Below are the code and all the weights of a small trained network. Each question names an input and a class and asks about switching units off, where a switched-off unit gives its printed mean instead of its output.

import numpy as np


def w(rows, s, z=0):
    codes = np.array(rows[::2]) - 128.0
    scale = np.full(codes.shape[1], s)
    scale[-1] = z or s
    return codes * scale


def f(y):
    return np.maximum(y, 0)


def log_softmax(a):
    a = a - a.max(-1, keepdims=True)
    return a - np.log(np.exp(a).sum(-1, keepdims=True))


def net(x, mask):
    res = np.array(x, float).reshape(1, 6) / 4 @ E
    y = f(res @ A[0][:, :-1].T + A[0][:, -1])
    res = res + np.where(mask, y, B[0][:, -1]) @ B[0][:, :-1]
    return log_softmax(res[-1] @ U[:, :-1].T + U[:, -1])


A, B = {}, {}
E = w([
[137,229,174,192,127,101],'x0',
[125,105,1,176,145,211],'x1',
[110,210,78,55,44,75],'x2',
[96,135,166,240,147,108],'x3',
[123,178,76,73,189,117],'x4',
[153,105,42,199,61,19],'x5',
],0.0052)
A[0] = w([
[134,109,77,201,131,123,132],'n0',
[132,123,100,161,149,50,68],'n1',
[117,116,146,115,118,114,49],'n2',
[132,120,112,154,134,122,139],'n3',
[92,96,223,213,157,137,26],'n4',
[130,114,117,151,119,156,99],'n5',
[139,77,184,94,86,78,55],'n6',
[121,151,142,71,77,108,157],'n7',
[135,108,82,204,154,115,147],'n8',
[101,75,71,77,142,135,86],'n9',
[128,130,107,3,198,203,88],'n10',
[107,122,90,163,134,106,61],'n11',
[146,158,213,144,169,157,187],'n12',
[130,193,190,142,193,164,34],'n13',
[133,86,111,179,118,205,94],'n14',
[124,166,95,138,116,69,103],'n15',
[130,104,85,188,126,126,107],'n16',
[137,172,96,141,118,59,103],'n17',
[133,120,108,166,143,93,52],'n18',
[131,142,120,132,121,122,118],'n19',
[108,222,105,97,80,140,70],'n20',
[110,70,83,68,148,146,27],'n21',
[133,141,155,91,100,99,80],'n22',
[122,152,117,128,120,123,63],'n23',
[122,168,107,133,108,113,7],'n24',
[135,114,92,172,121,175,98],'n25',
[136,108,104,167,118,179,66],'n26',
[143,73,188,81,85,84,24],'n27',
[122,163,98,145,99,103,104],'n28',
[114,114,100,163,116,167,43],'n29',
[109,108,199,187,149,134,24],'n30',
],0.015,0.0017)
B[0] = w([
[81,128,77,151,151,129,202],'n0',
[125,175,111,112,107,171,190],'n1',
[142,118,116,128,129,129,141],'n2',
[111,134,112,129,134,135,155],'n3',
[159,130,195,169,195,160,231],'n4',
[123,110,125,131,142,111,151],'n5',
[192,116,84,131,127,141,189],'n6',
[178,122,122,143,92,90,191],'n7',
[89,145,73,136,151,148,204],'n8',
[161,165,148,93,178,108,197],'n9',
[92,124,131,1,113,165,254],'n10',
[102,137,105,134,136,134,167],'n11',
[114,99,172,153,111,185,212],'n12',
[109,73,125,151,78,172,201],'n13',
[114,80,122,134,161,75,188],'n14',
[117,179,147,147,105,126,188],'n15',
[91,122,86,141,149,130,188],'n16',
[121,191,141,149,100,136,196],'n17',
[109,151,110,112,126,154,166],'n18',
[122,134,131,133,122,121,141],'n19',
[120,120,166,136,81,76,200],'n20',
[147,165,143,82,169,110,191],'n21',
[147,102,102,151,114,98,169],'n22',
[121,134,138,133,122,116,142],'n23',
[116,146,151,143,117,112,155],'n24',
[113,92,103,140,146,102,176],'n25',
[119,96,119,135,149,93,168],'n26',
[187,107,73,132,127,142,189],'n27',
[107,157,148,142,114,104,173],'n28',
[118,97,113,135,146,108,161],'n29',
[150,131,178,153,173,151,199],'n30',
],0.052,0.0087)
U = w([
[153,66,223,225,190,221,98],'0',
[57,50,36,181,212,75,98],'1',
[77,220,65,189,130,167,88],'2',
[142,129,140,6,161,106,131],'3',
[87,25,158,80,50,203,2],'4',
[255,102,49,155,89,123,232],'5',
[142,169,172,182,34,43,253],'6',
],0.0045,0.00053)

Each question gives the input, the list of numbers given to net, and the class t.
The units are the neurons (one row each of A and B). Each row of codes is followed by its name. A weight is (code - 128) times the scale printed after its matrix; where a second scale follows, it is the last column's (A, B and U).
mask holds one flag per neuron, in row order. A switched-off neuron (its flag False) gives its mean, the last column of its row in B, instead of its output. The means were averaged over made-up inputs and are rounded, as every weight is.
A unit's drop is (log p(t) with every unit on - log p(t) with that unit switched off) / (log p(t) with every unit on - log p(t) with every unit switched off).
The circuit of an input: a set's keep is (log p(t) with only the set's units on - log p(t) with every unit switched off) / (log p(t) with every unit on - log p(t) with every unit switched off). Starting from the 12 units with the biggest drops (on a tie, the unit counted first), units are removed one at a time, each time the one whose removal leaves the highest keep (on an exact tie, the one counted first), for as long as the keep stays at least 0.8.
units of the circuit, in order: the units of the circuit, biggest drop first
top k neurons: the k neurons with the biggest drops, biggest first
drop when u is switched off: that unit's drop, to one decimal
input [-4,3,8,-2,3,1], class 3: top 2 neurons -> (n10 n9)
input [8,6,8,-7,0,-5], class 6: units of the circuit, in order -> (n20)
input [7,6,5,0,-5,-6], class 4: units of the circuit, in order -> (n4 n13)
input [4,8,3,8,0,-7], class 1: top 2 neurons -> (n14 n25)
input [-6,-3,-5,-6,-4,8], class 5: top 2 neurons -> (n6 n27)
input [-4,-6,7,-1,1,0], class 5: top 2 neurons -> (n27 n6)
input [-8,0,3,4,-2,5], class 2: top 2 neurons -> (n1 n14)
input [7,-4,-2,-1,4,-8], class 4: top 2 neurons -> (n10 n13)
input [-4,-2,-3,0,6,-8], class 4: top 2 neurons -> (n13 n12)
input [3,1,-2,-4,6,2], class 3: top 2 neurons -> (n13 n12)
input [3,-4,4,-8,-7,5], class 5: top 2 neurons -> (n27 n6)
input [3,-6,2,-2,0,1], class 5: drop when n6 is switched off -> 0.3
input [-3,2,-2,1,-4,0], class 1: drop when n18 is switched off -> 0.0
input [4,2,3,-3,-8,0], class 6: top neuron -> (n10)
input [-2,-3,3,-3,-4,6], class 5: drop when n6 is switched off -> 0.1
